[[114 104]
 [140 106]
 [148 106]
 [145 105]
 [122 103]
 [131 104]
 [142 106]
 [147 106]
 [123 105]
 [125 105]
 [143 106]]
=>
[[114 140 148 145 122 131 142 147 123 125 143]
 [104 106 106 105 103 104 106 106 105 105 106]]

[[126 128 128 129 130 129 127]
 [123 128 129 129 126 130 127]
 [117 122 150 130 126 121 134]
 [133 128 123 127 131 129 127]
 [131 127 137 127 119 123 133]
 [124 130 119 129 127 136 124]
 [130 129 123 128 130 129 126]
 [124 124 144 129 126 121 133]
 [127 127 134 128 125 125 130]
 [127 129 123 128 130 131 126]]
=>
[[126 123 117 133 131 124 130 124 127 127]
 [128 128 122 128 127 130 129 124 127 129]
 [128 129 150 123 137 119 123 144 134 123]
 [129 129 130 127 127 129 128 129 128 128]
 [130 126 126 131 119 127 130 126 125 130]
 [129 130 121 129 123 136 129 121 125 131]
 [127 127 134 127 133 124 126 133 130 126]]

[[143 138 142 113 109 141 138 139 149 142 151 135 105]
 [130 119 125 118 136 118 144 109 151 129 140 121 152]
 [126 118 136 126 116 147 124 104 125 114 121 114 110]
 [126 123 146 123 123 109 136 136 151 105 106 115 136]
 [126 123 127 107 147 139 138 138 130 115 108 141 104]
 [138 135 111 129 140 135 145 140 127 125 113 138 122]]
=>
[[143 130 126 126 126 138]
 [138 119 118 123 123 135]
 [142 125 136 146 127 111]
 [113 118 126 123 107 129]
 [109 136 116 123 147 140]
 [141 118 147 109 139 135]
 [138 144 124 136 138 145]
 [139 109 104 136 138 140]
 [149 151 125 151 130 127]
 [142 129 114 105 115 125]
 [151 140 121 106 108 113]
 [135 121 114 115 141 138]
 [105 152 110 136 104 122]]

[[135 130 132 124 130 131 129 127 130 138 138 128 112 133 140 150]
 [122 132 120 125 120 131 126 127 128 131 105 128 115 114 118 134]]
=>
[[135 122]
 [130 132]
 [132 120]
 [124 125]
 [130 120]
 [131 131]
 [129 126]
 [127 127]
 [130 128]
 [138 131]
 [138 105]
 [128 128]
 [112 115]
 [133 114]
 [140 118]
 [150 134]]

[[105 136]
 [130 128]]
=>
[[105 130]
 [136 128]]

[[112 114 109 134 115 108 153]
 [114 128 114 134 123 116 131]
 [125 127 127 124 125 123 117]
 [101 120 104 128 104 113 150]
 [148 141 151 110 152 145 105]
 [113 125 112 131 115 106 148]
 [125 128 129 128 139 132 126]
 [109 113 103 141 108 116 145]
 [134 128 139 124 131 140 135]]
=>
[[112 114 125 101 148 113 125 109 134]
 [114 128 127 120 141 125 128 113 128]
 [109 114 127 104 151 112 129 103 139]
 [134 134 124 128 110 131 128 141 124]
 [115 123 125 104 152 115 139 108 131]
 [108 116 123 113 145 106 132 116 140]
 [153 131 117 150 105 148 126 145 135]]

[[129 110 118 116]
 [112 150 132 139]
 [103 103 118 115]
 [157 113 119 118]
 [119 153 134 136]
 [137 154 134 135]
 [140 111 119 117]
 [121 103 118 116]
 [105 122 120 122]]
=>
[[129 112 103 157 119 137 140 121 105]
 [110 150 103 113 153 154 111 103 122]
 [118 132 118 119 134 134 119 118 120]
 [116 139 115 118 136 135 117 116 122]]

[[136 141 142 105 124 116 143]
 [136 144 142 103 124 116 144]
 [136 140 141 106 124 116 143]
 [136 142 142 103 124 116 144]
 [136 144 142 103 124 116 144]
 [136 143 142 103 124 116 144]
 [136 146 142 103 123 117 144]
 [136 145 142 103 124 116 144]
 [136 148 142 103 123 119 144]
 [136 147 142 103 123 118 144]]
=>
[[136 136 136 136 136 136 136 136 136 136]
 [141 144 140 142 144 143 146 145 148 147]
 [142 142 141 142 142 142 142 142 142 142]
 [105 103 106 103 103 103 103 103 103 103]
 [124 124 124 124 124 124 123 124 123 123]
 [116 116 116 116 116 116 117 116 119 118]
 [143 144 143 144 144 144 144 144 144 144]]

[[131 110 122 145 110 120 129 131 133 106 128]
 [137 109 123 117 114 118 133 130 124 127 116]
 [134 108 125 138 112 117 132 130 131 107 131]
 [130 104 128 103 114 110 133 137 126 125 126]
 [155 108 128 123 123 116 146 119 124 125 123]
 [129 110 121 123 109 120 127 135 127 121 115]]
=>
[[131 137 134 130 155 129]
 [110 109 108 104 108 110]
 [122 123 125 128 128 121]
 [145 117 138 103 123 123]
 [110 114 112 114 123 109]
 [120 118 117 110 116 120]
 [129 133 132 133 146 127]
 [131 130 130 137 119 135]
 [133 124 131 126 124 127]
 [106 127 107 125 125 121]
 [128 116 131 126 123 115]]
---
[[144 131 157  99]
 [131 128 111 119]]
=>
[[ 99 157 131 144]
 [119 111 128 131]]

[[126 124 130 138 141 123 128 130 128]
 [129 132 128 114 118 129 132 129 118]
 [128 131 130 126 132 122 136 133 119]
 [129 130 126 126 118 133 125 126 134]
 [123 128 132 118 137 120 133 134 105]
 [130 125 129 133 137 125 131 127 128]
 [134 129 125 118 114 136 125 120 132]
 [123 127 130 135 140 121 131 135 123]
 [122 133 131 116 128 122 133 137 108]]
=>
[[128 130 128 123 141 138 130 124 126]
 [118 129 132 129 118 114 128 132 129]
 [119 133 136 122 132 126 130 131 128]
 [134 126 125 133 118 126 126 130 129]
 [105 134 133 120 137 118 132 128 123]
 [128 127 131 125 137 133 129 125 130]
 [132 120 125 136 114 118 125 129 134]
 [123 135 131 121 140 135 130 127 123]
 [108 137 133 122 128 116 131 133 122]]

[[120 136 117 135 141 116]
 [136 146 118 153 131 111]
 [141 141 132 121 127 134]]
=>
[[116 141 135 117 136 120]
 [111 131 153 118 146 136]
 [134 127 121 132 141 141]]

[[129 133 135 128 122 126]
 [130 132 111 141 138 131]
 [126 131 115 140 152 127]
 [129 129 122 136 123 130]
 [133 133 108 142 133 133]]
=>
[[126 122 128 135 133 129]
 [131 138 141 111 132 130]
 [127 152 140 115 131 126]
 [130 123 136 122 129 129]
 [133 133 142 108 133 133]]

[[117 132 153]
 [122 123 108]]
=>
[[153 132 117]
 [108 123 122]]

[[117 118 116 138 120 139 138 129 130 141]
 [121 127 121 127 130 119 126 118 137 128]
 [117 124 131 121 125 112 122 107 113 122]
 [143 140 155 140 149 113 138 139 119 116]]
=>
[[141 130 129 138 139 120 138 116 118 117]
 [128 137 118 126 119 130 127 121 127 121]
 [122 113 107 122 112 125 121 131 124 117]
 [116 119 139 138 113 149 140 155 140 143]]

[[128 127 127 127 128 107 127 127 128]
 [128 128 127 128 128 103 127 127 130]]
=>
[[128 127 127 107 128 127 127 127 128]
 [130 127 127 103 128 128 127 128 128]]

[[111 128 101 142 135 101 130 107]
 [133 107 138 124 100 101 150 128]
 [131 101 103 108 137 132 143 148]
 [116 152 148 116 114 101 147 137]
 [108 122 150 110 123 133 150 120]]
=>
[[107 130 101 135 142 101 128 111]
 [128 150 101 100 124 138 107 133]
 [148 143 132 137 108 103 101 131]
 [137 147 101 114 116 148 152 116]
 [120 150 133 123 110 150 122 108]]
---
[[122 132 133 139]
 [130 130 128 118]
 [130 132 151 130]]
=>
[122 130 151]

[[133 110 100 114]
 [126 144 117 145]]
=>
[133 144]

[[145 136 130]
 [141 127 150]]
=>
[145 127]

[[145 137 139]
 [130 105 133]
 [123 121 143]
 [120 129 118]
 [114 131 108]]
=>
[145 105 143]

[[149 125]
 [150 120]
 [116 116]
 [112 129]
 [117 151]]
=>
[149 120]

[[130 119 128 126]
 [130 109 131 124]
 [130 135 127 129]
 [123 107 124 134]
 [115 129 126 138]]
=>
[130 109 127 134]

[[123 150 146]
 [126 136 138]
 [123 109 126]
 [144 138 137]
 [128 122 126]]
=>
[123 136 126]

[[131 106 122 127 126]
 [120 142 127 134 121]]
=>
[131 142]
